[[ 56  26  -5  58   0 -45 -45  38]
 [ -2 -17 -19  -9 -19  11   4  31]]
->
[[ 56  -5   0 -45]
 [ -2 -19 -19   4]]

[[  1 -14]
 [ 19 -11]
 [ 37  -4]
 [ -2  20]
 [-33 -21]
 [ -3 -31]
 [  4 -17]
 [  7 -24]
 [  7 -15]
 [  4 -59]
 [ 32   2]]
->
[[  1]
 [ 19]
 [ 37]
 [ -2]
 [-33]
 [ -3]
 [  4]
 [  7]
 [  7]
 [  4]
 [ 32]]

[[  3  29  33 -28 -41 -61 -54]
 [ 23   8  47 -10 -32 -62 -54]
 [-40  62 -14 -56 -43 -25 -29]
 [ 18  11  43 -13 -33 -60 -53]]
->
[[  3  33 -41 -54]
 [ 23  47 -32 -54]
 [-40 -14 -43 -29]
 [ 18  43 -33 -53]]

[[ 24 -55  26  23 -31  13 -17]
 [ 23 -30 -51  29  53 -19 -29]]
->
[[ 24  26 -31 -17]
 [ 23 -51  53 -29]]

[[ 46   2 -47 -46   1  -1 -45  42  28 -49  -2]
 [ 23 -35  36  34 -60   2  34  24  22  36 -13]]
->
[[ 46 -47   1 -45  28  -2]
 [ 23  36 -60  34  22 -13]]

[[ 15  52  27 -74 -45  32   9  13  22   0]
 [-46 -30 -57  44 -14 -12 -22   5  70  25]]
->
[[ 15  27 -45   9  22]
 [-46 -57 -14 -22  70]]

[[  2 -19  -2  -6  12   1  -3  13 -11  -2  -1   5   8]
 [  7  11  -2   2 -12   7  -3 -10  13   2   9  -4 -22]
 [ 15  35  -5   6 -24  13  -5 -27  31   4  19 -12 -58]
 [ -5   1   3  -1  -1  -8   3   0  -7   2  -5   0  16]
 [  0  10   0   2  -5   0   1  -6   4   1   3  -1  -9]]
->
[[  2  -2  12  -3 -11  -1   8]
 [  7  -2 -12  -3  13   9 -22]
 [ 15  -5 -24  -5  31  19 -58]
 [ -5   3  -1   3  -7  -5  16]
 [  0   0  -5   1   4   3  -9]]

[[ 59  28  -2  66  -3 -45 -53]
 [ -5 -13 -20  -7 -21  10  16]
 [-24  56  58   1  59 -51 -18]
 [ -4 -23 -35 -12 -32  25  17]
 [ 40  24   1  45  11 -43 -42]
 [ 12  52  45  28  42 -54 -45]
 [ -7   0   1   3  -3  13  31]
 [ 58  24 -16  59  -1 -40 -42]
 [ 28  15   2  44   5 -32 -29]
 [ -2 -19 -22   2 -18  24  22]]
->
[[ 59  -2  -3 -53]
 [ -5 -20 -21  16]
 [-24  58  59 -18]
 [ -4 -35 -32  17]
 [ 40   1  11 -42]
 [ 12  45  42 -45]
 [ -7   1  -3  31]
 [ 58 -16  -1 -42]
 [ 28   2   5 -29]
 [ -2 -22 -18  22]]
---
[[  4 -59  58   4  26 -14  -3  42 -11 -40  11 -11]
 [ 57  -8 -48 -27  50  40 -73  21 -33  45  39  32]
 [-31  -8   7 -18  -5  16  22  -6 -14 -25   2   5]]
->
[[ 57  -8 -48 -27  50  40 -73  21 -33  45  39  32]
 [  4 -59  58   4  26 -14  -3  42 -11 -40  11 -11]
 [-31  -8   7 -18  -5  16  22  -6 -14 -25   2   5]]

[[-35 -40  -8  57 -13 -34]
 [ 12   2   2  -7   4  -3]
 [ 16 -19  13 -17   9 -18]
 [  1   2   2  -9   1   4]
 [ 24  -5   6  -8   9 -16]
 [  7   5 -21  58  -7 -29]
 [ 15 -10   9 -14   7 -11]
 [  4   7  -1  -4   1   4]
 [  2  -1   2  -7   2   2]
 [-30 -38   8   9  -5 -12]]
->
[[ 24  -5   6  -8   9 -16]
 [ 16 -19  13 -17   9 -18]
 [ 15 -10   9 -14   7 -11]
 [ 12   2   2  -7   4  -3]
 [  7   5 -21  58  -7 -29]
 [  4   7  -1  -4   1   4]
 [  2  -1   2  -7   2   2]
 [  1   2   2  -9   1   4]
 [-30 -38   8   9  -5 -12]
 [-35 -40  -8  57 -13 -34]]

[[-28 -23  -8  36 -56 -12  45  -2]
 [ 28 -25  -2 -25  20  37 -46  44]
 [ -1 -16  51 -20 -18  43 -50   7]
 [ -7   3 -65  22  52  12   1  23]
 [  3 -64  43   1 -19 -36  -1  15]]
->
[[ 28 -25  -2 -25  20  37 -46  44]
 [  3 -64  43   1 -19 -36  -1  15]
 [ -1 -16  51 -20 -18  43 -50   7]
 [ -7   3 -65  22  52  12   1  23]
 [-28 -23  -8  36 -56 -12  45  -2]]

[[-11 -30  10  -4  55]
 [-14 -39  10   2  57]
 [ 21  53 -61 -57 -18]
 [-10 -31  16   9  51]
 [ 44   3 -36 -41  44]
 [ 46  -3 -40 -39  42]
 [-13 -40  15 -10  73]
 [  5   9  11  28 -31]
 [ 51   5 -44 -38  33]
 [ 18  50 -58 -54 -14]
 [ 19  27 -31 -31 -12]]
->
[[ 51   5 -44 -38  33]
 [ 46  -3 -40 -39  42]
 [ 44   3 -36 -41  44]
 [ 21  53 -61 -57 -18]
 [ 19  27 -31 -31 -12]
 [ 18  50 -58 -54 -14]
 [  5   9  11  28 -31]
 [-10 -31  16   9  51]
 [-11 -30  10  -4  55]
 [-13 -40  15 -10  73]
 [-14 -39  10   2  57]]

[[  2  31 -10  17  -2 -46  -2]
 [-34  39 -23   4 -21 -46 -22]
 [ 30 -16   5  28   1 -54  13]
 [-21  42 -21   4 -30 -51 -18]
 [ -1 -16  11 -25  13  50  19]
 [  3 -22  24 -40  20  31  25]]
->
[[ 30 -16   5  28   1 -54  13]
 [  3 -22  24 -40  20  31  25]
 [  2  31 -10  17  -2 -46  -2]
 [ -1 -16  11 -25  13  50  19]
 [-21  42 -21   4 -30 -51 -18]
 [-34  39 -23   4 -21 -46 -22]]

[[-56   9  64 -73]
 [ 10 -24 -15  17]
 [ -8  36  -6 -14]
 [ 23 -33 -21  34]
 [-44  14  55 -60]
 [ -1  73   7 -12]]
->
[[ 23 -33 -21  34]
 [ 10 -24 -15  17]
 [ -1  73   7 -12]
 [ -8  36  -6 -14]
 [-44  14  55 -60]
 [-56   9  64 -73]]

[[ -6  -7  -1  -8  -7  -4  -3]
 [-15 -34  36 -21 -24 -34  57]
 [ -5 -15  14  -4  -8 -25  33]
 [ -8  -7   6 -13 -10   6  -6]
 [ 42  50 -48  69  57  -2 -14]
 [-17 -36  34 -22 -26 -37  56]]
->
[[ 42  50 -48  69  57  -2 -14]
 [ -5 -15  14  -4  -8 -25  33]
 [ -6  -7  -1  -8  -7  -4  -3]
 [ -8  -7   6 -13 -10   6  -6]
 [-15 -34  36 -21 -24 -34  57]
 [-17 -36  34 -22 -26 -37  56]]

[[ -1 -18 -37 -19  20 -30 -16   7  12  25 -28]
 [-43  33 -19 -28  48  27  -1  45 -25   2 -23]
 [ 51 -42 -35 -29  -4  -6  72 -16 -29   1  15]]
->
[[ 51 -42 -35 -29  -4  -6  72 -16 -29   1  15]
 [ -1 -18 -37 -19  20 -30 -16   7  12  25 -28]
 [-43  33 -19 -28  48  27  -1  45 -25   2 -23]]

[[ -2  69 -17]
 [  8  -1  -3]]
->
[[  8  -1  -3]
 [ -2  69 -17]]
